Below are the code and all the weights of a small trained network. Each question names an input and a class and asks about switching units off, where a switched-off unit gives its printed mean instead of its output.

import numpy as np


def w(rows, s, z=0):
    codes = np.array(rows[::2]) - 128.0
    scale = np.full(codes.shape[1], s)
    scale[-1] = z or s
    return codes * scale


def norm(h):
    return h / np.sqrt((h * h).mean(-1, keepdims=True) + 1e-5)


def f(y):
    return np.maximum(y, 0)


def log_softmax(a):
    a = a - a.max(-1, keepdims=True)
    return a - np.log(np.exp(a).sum(-1, keepdims=True))


def net(x, mask):
    res = np.array(x, float).reshape(1, 6) / 4 @ E
    u = 0
    for l in range(2):
        y = f(norm(res) @ A[l][:, :-1].T + A[l][:, -1])
        res = res + np.where(mask[u : u + 7], y, B[l][:, -1]) @ B[l][:, :-1]
        u += 7
    return log_softmax(norm(res)[-1] @ U[:, :-1].T + U[:, -1])


A, B = {}, {}
E = w([
[74,226,71],'x0',
[204,111,197],'x1',
[190,167,179],'x2',
[174,128,1],'x3',
[233,135,33],'x4',
[122,121,151],'x5',
],0.0049)
A[0] = w([
[120,181,109,155],'0.n0',
[120,167,152,139],'0.n1',
[3,143,193,187],'0.n2',
[102,49,60,255],'0.n3',
[77,113,121,137],'0.n4',
[123,85,108,107],'0.n5',
[110,97,165,96],'0.n6',
],0.013,0.0034)
B[0] = w([
[85,166,1,171],'0.n0',
[95,77,150,158],'0.n1',
[107,51,89,255],'0.n2',
[250,173,89,209],'0.n3',
[135,121,42,164],'0.n4',
[141,56,88,145],'0.n5',
[149,244,112,163],'0.n6',
],0.0078,0.0084)
A[1] = w([
[205,36,144,175],'1.n0',
[86,137,87,114],'1.n1',
[123,101,129,145],'1.n2',
[173,129,164,164],'1.n3',
[159,194,122,1],'1.n4',
[195,208,253,165],'1.n5',
[63,92,186,106],'1.n6',
],0.011,0.0021)
B[1] = w([
[252,18,209,254],'1.n0',
[112,87,237,195],'1.n1',
[79,253,28,158],'1.n2',
[77,33,159,183],'1.n3',
[149,120,49,160],'1.n4',
[174,7,217,214],'1.n5',
[239,36,193,199],'1.n6',
],0.0042,0.005)
U = w([
[133,232,32,168],'0',
[193,103,56,169],'1',
[214,22,214,172],'2',
[24,226,170,2],'3',
[33,184,169,4],'4',
[1,45,39,149],'5',
[67,154,198,67],'6',
],0.011,0.0079)

Each question gives the input, the list of numbers given to net, and the class t.
The units are the neurons (one row each of A and B). Each row of codes is followed by its name. A weight is (code - 128) times the scale printed after its matrix; where a second scale follows, it is the last column's (A, B and U).
mask holds one flag per neuron, layer by layer. A switched-off neuron (its flag False) gives its mean, the last column of its row in B, instead of its output. The means were averaged over made-up inputs and are rounded, as every weight is.
A unit's drop is (log p(t) with every unit on - log p(t) with that unit switched off) / (log p(t) with every unit on - log p(t) with every unit switched off).
most important unit: the unit with the biggest drop
top k neurons: the k neurons with the biggest drops, biggest first
k most important neurons of layer l: the k neurons of layer l with the biggest drops, biggest first
drop when u is switched off: that unit's drop, to one decimal
input [-4,-2,-4,4,-7,2], class 1: most important unit -> 0.n3
input [-2,-4,6,-6,-7,2], class 5: top 4 neurons -> (0.n2, 0.n3, 1.n0, 1.n5)
input [-2,-3,5,0,-4,0], class 5: 3 most important neurons of layer 0 -> (0.n2, 0.n3, 0.n6)
input [7,7,3,0,1,-6], class 0: top 2 neurons -> (0.n0, 0.n2)
input [6,1,4,-6,3,-3], class 5: 4 most important neurons of layer 0 -> (0.n0, 0.n3, 0.n1, 0.n6)
input [7,-5,7,5,-3,6], class 5: 3 most important neurons of layer 0 -> (0.n3, 0.n6, 0.n1)
input [4,-2,-4,-6,8,-5], class 0: drop when 0.n2 is switched off -> 0.2
input [1,-2,2,-3,0,-1], class 5: drop when 0.n5 is switched off -> 0.0
input [6,4,-1,-4,-4,-8], class 5: drop when 0.n2 is switched off -> 0.1
input [2,5,-4,1,-5,-3], class 5: drop when 0.n0 is switched off -> -0.1
